Below is a small trained network, with its code and all its weights. Each question gives an input and a target symbol and asks what happens when units are switched off, that is, made to give their printed mean instead of their output.

import numpy as np


def w(rows, s, z=0):
    codes = np.array(rows[::2]) - 128.0
    scale = np.full(codes.shape[1], s)
    scale[-1] = z or s
    return codes * scale


def norm(h):
    return h / np.sqrt((h * h).mean(-1, keepdims=True) + 1e-5)


def f(y):
    return y / 2 * (1 + np.tanh(0.7978845608 * (y + 0.044715 * y**3)))


def softmax(a):
    e = np.exp(a - a.max(-1, keepdims=True))
    return e / e.sum(-1, keepdims=True)


def log_softmax(a):
    a = a - a.max(-1, keepdims=True)
    return a - np.log(np.exp(a).sum(-1, keepdims=True))


def net(x, mask):
    ids = ['βεηπστ'.index(c) for c in x.split()]
    T = len(ids)
    res = E[ids] + P[:T]
    u = 0
    for l in range(2):
        q, k, v = (norm(res) @ M[l].T for M in (Q, K, V))
        z = softmax(np.where(np.tri(T) > 0, q @ k.T / 2**0.5, -1e9)) @ v
        res = res + np.where(mask[u], z, O[l][:, -1]) @ O[l][:, :-1]
        u += 1
        y = f(norm(res) @ A[l][:, :-1].T + A[l][:, -1])
        res = res + np.where(mask[u : u + 8], y, B[l][:, -1]) @ B[l][:, :-1]
        u += 8
    return log_softmax(norm(res)[-1] @ U[:, :-1].T + U[:, -1])


Q, K, V, O, A, B = {}, {}, {}, {}, {}, {}
E = w([
[123,117,84,134,160],'β',
[78,56,167,98,108],'ε',
[78,186,174,176,149],'η',
[123,36,115,2,85],'π',
[42,77,179,139,126],'σ',
[71,60,248,64,78],'τ',
],0.022)
P = w([
[188,66,102,158,26],'0',
[68,184,174,61,243],'1',
[130,78,92,143,94],'2',
[70,176,149,75,250],'3',
[117,70,130,162,93],'4',
[53,175,149,65,247],'5',
[97,58,152,173,93],'6',
[55,171,155,52,231],'7',
],0.013)
Q[0] = w([
[1,224,125,49,235],'0.h0',
[102,108,89,85,83],'0.h0',
],0.0078)
K[0] = w([
[173,124,109,210,7],'0.h0',
[90,111,176,154,110],'0.h0',
],0.013)
V[0] = w([
[255,157,167,140,168],'0.h0',
[93,35,196,181,181],'0.h0',
],0.0064)
O[0] = w([
[7,74,142,66,43,3],'0.h0',
[182,125,146,153,207,231],'0.h0',
],0.014,0.0045)
A[0] = w([
[117,207,111,167,184,253],'0.n0',
[142,159,81,141,98,30],'0.n1',
[116,232,100,126,146,132],'0.n2',
[111,121,22,115,217,210],'0.n3',
[166,76,36,191,95,48],'0.n4',
[82,122,87,123,48,101],'0.n5',
[68,87,126,147,31,119],'0.n6',
[110,165,115,253,80,7],'0.n7',
],0.012,0.0028)
B[0] = w([
[124,100,159,73,92,230],'0.n0',
[118,149,129,87,132,111],'0.n1',
[133,79,115,101,124,158],'0.n2',
[119,150,181,130,114,255],'0.n3',
[94,171,93,160,173,160],'0.n4',
[133,191,101,140,132,123],'0.n5',
[151,164,122,139,139,144],'0.n6',
[152,187,249,142,107,148],'0.n7',
],0.017,0.0064)
Q[1] = w([
[172,67,80,248,77],'1.h0',
[128,155,129,180,86],'1.h0',
],0.017)
K[1] = w([
[70,78,156,23,253],'1.h0',
[58,163,171,110,148],'1.h0',
],0.011)
V[1] = w([
[212,112,254,156,136],'1.h0',
[86,53,71,72,62],'1.h0',
],0.0093)
O[1] = w([
[140,228,55,193,110,253],'1.h0',
[20,167,94,63,255,126],'1.h0',
],0.0074,0.0063)
A[1] = w([
[140,234,98,130,222,131],'1.n0',
[112,187,169,18,139,98],'1.n1',
[53,157,198,175,101,114],'1.n2',
[37,96,73,141,80,1],'1.n3',
[98,75,88,194,125,124],'1.n4',
[192,94,56,182,110,173],'1.n5',
[173,108,3,81,75,110],'1.n6',
[119,45,184,134,90,151],'1.n7',
],0.014,0.0092)
B[1] = w([
[54,139,156,213,32,194],'1.n0',
[132,119,70,198,156,254],'1.n1',
[174,156,75,129,134,201],'1.n2',
[101,140,95,218,91,121],'1.n3',
[115,110,167,84,251,142],'1.n4',
[78,82,108,62,169,180],'1.n5',
[223,205,52,132,175,165],'1.n6',
[190,83,69,129,95,212],'1.n7',
],0.013,0.0084)
U = w([
[44,119,68,182,133,161],'β',
[47,90,179,82,219,156],'ε',
[159,176,219,85,170,149],'η',
[154,180,41,112,168,130],'π',
[169,85,133,217,255,2],'σ',
[106,43,119,97,90,159],'τ',
],0.0089,0.0074)

Each question gives the input, a string of symbols that net reads in full, and the target symbol t.
The units are the heads (2 rows each of Q, K, V and O) and the neurons (one row each of A and B). Each row of codes is followed by its name. A weight is (code - 128) times the scale printed after its matrix; where a second scale follows, it is the last column's (O, A, B and U).
mask holds one flag per unit, layer by layer, with each layer's heads first. A switched-off unit (its flag False) gives its mean, the last column of its rows in O or B, instead of its output. The means were averaged over made-up inputs and are rounded, as every weight is.
A unit's drop is (log p(t) with every unit on - log p(t) with that unit switched off) / (log p(t) with every unit on - log p(t) with every unit switched off).
unit that matters most: the unit with the biggest drop
top k neurons: the k neurons with the biggest drops, biggest first
k most important neurons of layer l: the k neurons of layer l with the biggest drops, biggest first
drop when u is switched off: that unit's drop, to one decimal
input τ σ σ β τ β η, target η: most important neuron of layer 0 : (0.n7)
input ε ε τ π τ τ π σ, target σ: top 4 neurons : (0.n0; 0.n4; 0.n3; 0.n7)
input ε β π ε π π ε π, target σ: top 3 neurons : (0.n4; 1.n1; 0.n3)
input π π τ π π β, target ε: 2 most important neurons of layer 0 : (0.n0; 0.n3)
input σ σ τ π, target η: 2 most important neurons of layer 0 : (0.n3; 0.n4)
input τ τ σ ε τ ε τ β, target β: top 3 neurons : (1.n0; 1.n1; 0.n7)
input σ η π π σ β, target η: top 3 neurons : (0.n3; 0.n0; 0.n4)
input τ π ε η, target β: top 2 neurons : (1.n0; 1.n1)
input η ε π ε η β η τ, target π: top 2 neurons : (1.n2; 0.n0)
input τ σ π τ σ π, target β: 2 most important neurons of layer 1 : (1.n0; 1.n1)
input τ π σ β η η, target β: 2 most important neurons of layer 0 : (0.n0; 0.n2)
input η π β ε, target π: 3 most important neurons of layer 1 : (1.n2; 1.n0; 1.n1)
input τ τ ε σ, target β: top 2 neurons : (1.n0; 0.n7)
input β σ τ τ β β τ τ, target τ: most important neuron of layer 1 : (1.n7)
input η π ε τ β π η ε, target π: top 3 neurons : (0.n7; 1.n2; 0.n0)
input π ε π η ε η, target ε: 2 most important neurons of layer 0 : (0.n0; 0.n2)
input τ π σ τ ε, target ε: 2 most important neurons of layer 1 : (1.n4; 1.n5)
input σ τ β ε β π τ π, target η: 2 most important neurons of layer 1 : (1.n7; 1.n1)
input σ τ τ π ε, target ε: 2 most important neurons of layer 1 : (1.n5; 1.n4)
input ε β σ π, target σ: unit that matters most : 0.n4
input η β σ τ, target π: drop when 1.n2 is switched off : 0.2
input ε η τ ε σ ε σ τ, target σ: drop when 0.n4 is switched off : 0.5
input β τ π σ, target τ: drop when 1.h0 is switched off : 0.8
input ε τ η π τ σ η ε, target σ: drop when 0.n4 is switched off : 1.9
